Each row is followed by its class.
-46 -28 -19 -23 -78 63 -69 14 224 227 -72 -87 11 -101 -34 -215 -25 146
 -89 -158 -133 -51 -36 196 -19 -264 8 -81 168 178 456 72 -47 -> K897
213 -25 -792 -3 35 -90 43 -265 101 155 -205 -533 412 149 -576 -7 -131
 168 31 188 -324 240 48 366 -67 166 353 -60 -12 6 -286 299 62 -> K173
340 365 -107 386 147 -104 -219 -387 335 -311 258 -227 -162 100 280 -5
 261 78 -182 71 -180 773 333 108 -250 -73 429 -77 323 33 236 36 -115 -> K118
28 -251 -241 -158 93 -123 -123 79 -96 17 -242 -168 202 61 -266 22 192 7
 80 61 90 61 175 -52 3 69 335 15 -96 -152 -232 -6 -106 -> K189
-7 53 -70 -163 -119 -2 177 -126 -238 190 -255 -212 181 98 -248 -179 -138
 95 -113 -17 72 -237 -73 -207 33 28 -84 167 -204 81 -227 17 -149 -> K897
-77 26 -113 -65 108 -19 -155 241 267 -133 -49 11 98 -110 116 191 392 -16
 350 59 78 57 46 234 67 -10 165 -132 16 -34 67 174 18 -> K344
163 -93 -86 136 104 -125 -333 287 107 -174 -241 -212 133 -86 -18 -74 470
 144 91 -20 128 59 154 -57 15 -57 163 -27 -264 -113 91 -141 -118 -> K897
-86 82 100 -37 -97 65 70 -176 92 65 -71 -34 67 -45 3 -24 -98 126 -75
 -175 -119 117 -15 139 124 -122 137 42 160 283 176 -23 48 -> K173
44 -58 -179 244 102 37 -341 157 -5 1 -319 -155 248 -65 -122 219 309 12
 160 2 -92 -106 -189 166 165 74 65 -96 -583 101 -275 170 116 -> K910
156 369 -370 84 181 -221 -102 -243 334 -100 -93 -298 -41 109 -196 50 223
 -88 117 92 -339 899 616 83 -223 -78 636 12 630 -101 207 133 -178 -> K910
-179 -267 -211 33 -90 99 196 -59 -150 362 -189 -77 129 -81 -235 17 -187
 13 -119 -54 -80 -212 -239 -156 201 163 -81 5 -75 94 63 -33 226 -> K897
350 25 -516 28 204 -73 17 75 72 -222 -334 -339 410 260 -205 185 -322 32
 312 200 -81 -8 -121 -281 95 343 58 159 -425 75 -389 304 -61 -> K344
-76 21 -323 -242 -82 102 258 -15 -54 179 -184 -216 154 48 -143 59 -225
 63 202 20 61 -175 -78 -91 136 -9 189 37 117 1 35 -8 265 -> K53
11 -136 -180 181 139 -11 -256 43 86 -47 -251 -148 195 -6 -255 111 250
 -93 136 77 -57 -190 94 -56 138 97 309 -78 -389 90 -45 -1 107 -> K344
303 -273 -418 -239 -80 -269 93 5 -109 354 47 -228 -3 107 -30 -161 -50 43
 -141 68 -124 433 -67 382 -247 244 -250 -71 412 -304 21 321 -355 -> K189
-122 125 -93 115 19 48 37 -12 173 42 -199 -150 55 -123 212 -66 -152 271
 -8 -26 -81 -133 -123 -59 91 -106 -70 0 38 135 110 177 -311 -> K485
353 -58 -135 -13 155 -403 -214 -2 224 -5 -420 -477 -17 -75 137 -78 311
 239 103 -58 5 604 743 492 -210 81 193 26 348 -81 155 78 -403 -> K173
58 -161 -201 -14 -38 -10 -53 113 -109 -31 -13 -68 179 -51 -216 62 174
 -75 -6 -67 109 74 31 98 17 -30 239 91 -64 -56 -57 -237 49 -> K692
-39 -236 -67 78 85 -3 -240 306 194 -20 -141 -24 127 -11 -77 198 260 -90
 310 80 -23 -254 -75 -141 174 10 202 -124 -323 76 83 50 102 -> K118
96 -227 88 93 82 -80 -349 273 -37 -5 3 -25 69 -97 -204 44 325 -92 86 -33
 144 22 -156 105 66 16 -45 -80 -253 -56 100 -60 -45 -> K692
40 -19 -327 77 122 -91 -232 76 74 -21 -152 -176 129 -56 -134 96 362 -81
 178 135 -2 101 -17 198 -39 46 215 -132 -97 -112 -26 246 -201 -> K116
-220 332 -135 -251 -131 -165 247 -391 14 -61 -63 -236 -178 -47 176 -155
 392 249 -84 -142 178 483 455 -166 43 -23 681 132 814 -347 310 -182 17 -> K116
68 190 -228 213 116 -98 -149 -175 -3 -150 -308 -73 276 -182 209 138 515
 171 -72 4 -128 441 113 354 12 140 105 -60 -405 97 -332 495 -377 -> K173
336 148 -571 137 -134 -132 102 -421 31 -38 -49 -223 324 -71 -134 54 -575
 -46 -202 152 -260 681 172 584 -349 228 29 -7 270 -169 -81 183 -36 -> K116
86 -144 -46 151 183 -81 -151 8 38 30 -132 -109 84 -106 -131 149 197 -93
 138 47 183 -37 -135 300 23 139 -23 -49 -227 19 99 133 -130 -> K173
-138 -94 121 59 30 -24 -216 204 78 26 -7 48 -3 -176 29 101 275 -37 152
 -31 118 -121 -50 128 91 -14 12 -104 -12 -86 48 -21 -16 -> K118
-128 -242 18 4 134 -68 -211 149 21 43 -228 -102 131 -93 -83 92 184 50
 158 -89 53 -51 -11 102 226 -2 146 -26 -37 7 -65 -1 -72 -> K173
40 -23 -408 369 -182 195 -110 5 322 162 -64 -170 214 -78 -53 -111 -99
 104 -227 -84 -369 53 -114 -71 -49 -183 53 -81 -29 368 428 82 -11 -> K692
46 -215 41 -206 63 -95 -74 -293 -211 156 192 2 121 -101 -372 60 -113 75
 -68 -25 57 -192 -232 120 143 227 -11 -41 -2 -473 -207 121 364 -> K116
-153 -118 -50 -181 -192 65 241 96 -43 208 100 36 -70 -187 107 -231 -206
 19 -48 -226 41 -65 38 70 36 -238 -36 41 503 18 387 -73 -95 -> K116
12 -141 15 96 114 -69 -386 219 137 56 -28 -15 117 -83 -248 50 314 -148
 209 63 31 139 37 8 -26 -40 99 -132 -140 11 145 3 -31 -> K897
-16 1 -402 -83 -262 86 184 135 -34 319 -33 -191 59 46 -67 -164 -141 89
 -19 -56 -69 -113 -122 -280 -58 -114 -22 77 135 213 71 5 -149 -> K53
-101 148 -453 165 -139 168 243 -210 70 154 -39 -160 115 11 -27 22 -213
 118 -102 -81 -197 -16 -197 123 126 28 193 58 159 240 102 -24 116 -> K53
-21 178 -323 260 -113 86 -101 -75 375 12 -74 -257 134 -18 28 -213 -68
 151 -51 -21 -143 132 231 -142 -113 -236 275 -37 214 154 488 -16 -47 -> K692
52 174 387 -116 77 -263 196 -351 80 -103 -567 -287 -264 -273 214 175 239
 174 22 -212 112 323 545 298 151 128 363 206 453 -280 104 -59 -55 -> K485
8 -113 -199 96 -133 80 -31 -63 -92 343 -145 -248 178 -118 -69 -337 -200
 303 -311 -211 9 128 -116 70 -54 -68 -169 28 91 34 130 35 -179 -> K692
59 81 -251 114 43 -187 114 -72 -254 118 115 -212 -152 -68 300 -242 389
 178 -42 -27 157 358 -72 234 -41 278 -43 37 284 -377 -273 252 -603 -> K118
25 319 -786 338 92 1 108 -392 354 -70 -359 -425 89 5 93 377 122 164 101
 332 -456 -18 -148 258 25 381 420 -131 77 -92 -245 508 -115 -> K189
-69 -85 -82 109 65 -11 -200 91 139 89 101 62 -2 -54 -127 181 207 -239
 199 9 -130 -59 -105 221 98 -47 146 -117 -43 53 156 172 70 -> K692
119 -264 22 20 167 -68 -255 61 -136 -29 -136 -99 118 14 -226 83 247 -77
 5 -30 120 -2 26 37 70 121 112 58 -262 -24 -160 -120 29 -> K485
149 -239 -226 21 59 -66 -177 182 -4 65 -289 -236 195 8 -186 73 283 -4 81
 7 29 -138 99 -23 54 26 114 -5 -338 164 41 -29 -38 -> K116
-75 -5 1 -95 -134 -25 161 -216 98 101 108 -98 -22 -22 -199 -216 -89 109
 -184 -161 172 -28 189 -294 -15 -237 306 154 204 252 400 -163 -99 -> K53
-61 -37 -250 -263 43 -11 309 -189 -96 211 -234 -310 173 125 -278 17 -188
 -65 102 28 63 -161 58 -89 165 48 148 129 222 71 90 87 -9 -> K116
337 -436 -495 205 -44 -93 -232 -67 -17 244 -145 -298 401 19 -691 -78 7
 -65 -285 22 -30 36 53 -252 -245 180 30 111 -457 10 -185 65 13 -> K897
52 70 -21 95 -136 27 151 -27 -9 99 -193 -196 -28 -15 44 -4 -38 71 -89
 -203 -112 -157 -120 150 206 17 -46 119 -38 271 7 -69 12 -> K344
121 -87 76 170 344 -126 -47 -267 222 -49 -94 -56 -23 -63 130 555 664
 -108 17 105 -108 560 -149 742 170 190 214 -195 163 -414 -23 244 63 -> K116
58 -230 -294 111 -46 69 -37 168 83 182 -158 -181 281 -197 -13 -111 70
 321 -161 -233 1 115 -58 135 51 -112 -102 15 -135 219 178 48 -43 -> K910
140 140 -256 66 191 -121 -20 -410 135 -361 -151 -310 325 -46 -56 11 115
 38 -36 23 59 559 503 288 -33 26 526 92 260 -215 -52 149 -101 -> K910
217 -42 -160 315 46 -54 -283 34 86 -43 -179 -118 188 -72 -293 162 165
 -193 28 21 -51 5 57 90 -31 32 137 0 -410 99 5 -14 -11 -> K53
333 221 -264 265 -48 -45 168 -364 0 126 -13 -320 114 72 -148 -30 -47 9
 -312 -116 22 400 -191 356 -66 217 -167 147 -45 239 240 142 -49 -> K118
54 -115 -536 246 187 -101 -48 -502 253 131 -141 -450 278 54 -326 87 178
 93 -149 171 -177 49 72 238 80 147 407 -131 -65 -94 109 267 156 -> K897
83 180 8 402 189 -56 -21 -375 271 -68 -320 -346 79 -201 312 79 381 244
 -376 -240 61 662 566 197 28 -229 162 52 63 211 246 88 -8 -> K897
-81 -58 -437 -72 -132 71 180 10 81 181 46 -139 103 53 -78 -196 -172 91
 -62 -96 -175 219 159 -101 -12 -159 292 15 302 303 259 1 4 -> K118
-34 63 -300 11 3 6 -88 218 180 -117 -144 -152 146 -142 122 133 258 48
 290 7 42 -103 14 84 84 -33 273 -5 45 -47 -26 11 -75 -> K344
-50 -33 -411 7 -214 151 328 52 19 271 -159 -177 144 -24 -117 -35 -164
 -16 6 -8 -17 -125 -72 -57 -23 -115 4 33 -36 288 203 30 40 -> K116
52 -248 -93 -125 18 -62 -83 111 7 111 -31 -43 74 -84 -231 176 86 -69 113
 26 84 -177 -55 96 43 83 15 -49 -71 -67 13 16 148 -> K53
-144 36 -226 154 -132 4 153 -152 132 169 -52 -202 -34 -48 86 -75 81 153
 -172 -219 -23 145 21 -36 133 -136 208 62 183 269 419 -18 70 -> K910
1 -237 186 -1 140 -93 -210 165 7 -112 -138 -30 7 -34 -73 216 291 -73 166
 17 200 -233 -107 -62 207 73 71 -14 -336 -51 -19 -68 132 -> K485
-191 67 -81 277 -74 38 35 -249 253 18 59 -108 51 -69 21 -150 -165 156
 -258 -157 -125 114 11 -51 128 -186 194 56 177 370 356 -32 -129 -> K485
62 142 -496 343 -17 56 42 -335 295 -76 -130 -421 282 84 -62 -164 21 61
 19 197 -118 45 286 39 -28 35 463 -112 27 -108 205 111 123 -> K118
316 417 -166 405 129 -45 239 -366 111 -136 -59 -393 38 -37 338 41 133
 126 -138 91 148 532 20 370 -115 104 -222 -6 -107 40 -89 509 -302 -> K118
-4 1 -217 29 25 139 76 -76 77 35 -185 -109 245 -115 21 29 67 39 27 -58
 -109 -104 43 272 147 -26 129 -53 -111 162 85 151 109 -> K344
-64 -128 -88 -4 131 -61 -51 178 -17 -50 -243 -98 161 -33 15 158 281 -55
 276 48 193 -98 81 15 193 58 198 -34 -252 -101 -52 28 53 -> K118
511 282 -843 -294 -26 -38 412 144 -104 178 -116 -334 301 171 28 -131 42
 -13 178 142 -43 660 281 31 -548 -93 -36 251 253 22 -225 362 -720 -> K173
-44 -161 9 -93 45 0 -128 316 114 -82 -158 34 67 -17 15 163 339 72 176 50
 120 -323 -134 -52 153 -64 42 -119 -350 -10 63 -9 104 -> K53
112 223 -441 -14 -172 2 163 -94 52 163 -88 -139 30 -68 311 -259 64 34 91
 -84 -72 266 254 281 -288 -156 226 82 295 -139 76 332 -412 -> K116
91 -1 -98 228 -47 -27 -150 94 -99 -28 -73 -119 15 -72 136 74 299 -29 -3
 -69 92 -112 -234 123 61 113 -36 75 -234 36 -136 -96 -128 -> K897
-77 286 -177 184 -270 35 -180 -47 420 -193 328 48 -39 -168 494 -28 211
 25 136 161 -231 205 -59 332 -209 -3 190 -251 577 -458 33 241 -114 -> K118
-127 -109 -303 137 148 -22 -282 133 218 -49 -132 -69 111 -11 -138 250
 377 -38 273 102 -118 -116 -92 -23 141 50 421 -118 -145 56 25 50 43 -> K173
-60 -357 -438 -134 13 -213 236 -116 -241 419 -177 -303 64 -62 -79 80
 -225 103 12 12 -81 92 -64 -93 56 343 -16 185 355 -395 -722 363 -400 -> K485
298 -42 -291 -575 53 -301 400 -310 -186 131 -145 -361 -231 373 -266 -59
 179 -89 51 177 8 373 741 -239 -337 149 463 201 483 -199 -257 121 -113 -> K173
54 452 -383 168 -62 -131 278 -248 300 -182 15 -270 -177 -71 450 40 130
 125 39 115 -281 767 300 605 -121 22 322 -98 856 -384 145 145 -198 -> K692
8 27 -572 206 278 -157 -86 -392 317 -89 19 -428 9 -10 370 -131 243 258
 -47 2 7 783 366 303 -122 117 609 15 834 -200 206 215 -443 -> K897
